Here is a tiny trained network, its code and every weight. The questions are about switching its units off for an input and a class, where a switched-off unit gives its printed mean instead of its output.

import numpy as np


def w(rows, s, z=0):
    codes = np.array(rows[::2]) - 128.0
    scale = np.full(codes.shape[1], s)
    scale[-1] = z or s
    return codes * scale


def f(y):
    return np.maximum(y, 0)


def log_softmax(a):
    a = a - a.max(-1, keepdims=True)
    return a - np.log(np.exp(a).sum(-1, keepdims=True))


def net(x, mask):
    res = np.array(x, float).reshape(1, 6) / 4 @ E
    y = f(res @ A[0][:, :-1].T + A[0][:, -1])
    res = res + np.where(mask, y, B[0][:, -1]) @ B[0][:, :-1]
    return log_softmax(res[-1] @ U[:, :-1].T + U[:, -1])


A, B = {}, {}
E = w([
[246,2,156],'x0',
[237,50,52],'x1',
[246,224,189],'x2',
[98,163,25],'x3',
[200,101,111],'x4',
[96,156,98],'x5',
],0.0065)
A[0] = w([
[149,138,175,34],'n0',
[96,3,113,128],'n1',
[134,188,174,148],'n2',
[178,112,62,60],'n3',
[141,145,180,1],'n4',
[207,175,66,74],'n5',
[63,141,125,158],'n6',
[134,130,125,63],'n7',
[45,114,16,84],'n8',
[108,105,169,192],'n9',
[83,109,123,57],'n10',
],0.019,0.0072)
B[0] = w([
[110,179,162,153],'n0',
[127,59,12,254],'n1',
[33,110,146,206],'n2',
[193,71,166,195],'n3',
[149,155,183,148],'n4',
[221,73,135,213],'n5',
[132,200,86,206],'n6',
[180,146,91,128],'n7',
[26,147,253,254],'n8',
[127,189,105,182],'n9',
[168,142,169,154],'n10',
],0.028,0.011)
U = w([
[111,67,78,81],'0',
[192,99,81,23],'1',
[143,78,2,223],'2',
[81,99,41,2],'3',
[80,144,87,224],'4',
],0.0083,0.0072)

Each question gives the input, the list of numbers given to net, and the class t.
The units are the neurons (one row each of A and B). Each row of codes is followed by its name. A weight is (code - 128) times the scale printed after its matrix; where a second scale follows, it is the last column's (A, B and U).
mask holds one flag per neuron, in row order. A switched-off neuron (its flag False) gives its mean, the last column of its row in B, instead of its output. The means were averaged over made-up inputs and are rounded, as every weight is.
A unit's drop is (log p(t) with every unit on - log p(t) with that unit switched off) / (log p(t) with every unit on - log p(t) with every unit switched off).
The circuit of an input: a set's keep is (log p(t) with only the set's units on - log p(t) with every unit switched off) / (log p(t) with every unit on - log p(t) with every unit switched off). Starting from all 11 units, units are removed one at a time, each time the one whose removal leaves the highest keep (on an exact tie, the one counted first), for as long as the keep stays at least 0.8.
units of the circuit, in order: the units of the circuit, biggest drop first
top k neurons: the k neurons with the biggest drops, biggest first
drop of u: that unit's drop, to one decimal
input [3,-1,-1,-8,5,-8], class 2: units of the circuit, in order	[n8]
input [4,0,4,6,4,6], class 1: units of the circuit, in order	[n1 n5]
input [2,7,-6,5,5,4], class 0: units of the circuit, in order	[n8 n3]
input [3,6,0,3,-6,-4], class 2: top 2 neurons	[n8 n1]
input [5,-6,-1,0,5,6], class 2: top 2 neurons	[n8 n2]
input [-6,8,-4,1,-1,-3], class 4: top 2 neurons	[n8 n5]
input [-6,4,7,5,5,5], class 1: top 2 neurons	[n5 n1]
input [8,1,-5,-4,7,3], class 2: drop of n1	0.1
input [4,-5,-2,-7,3,3], class 2: drop of n2	0.1
input [7,0,8,8,7,-2], class 1: drop of n2	0.0
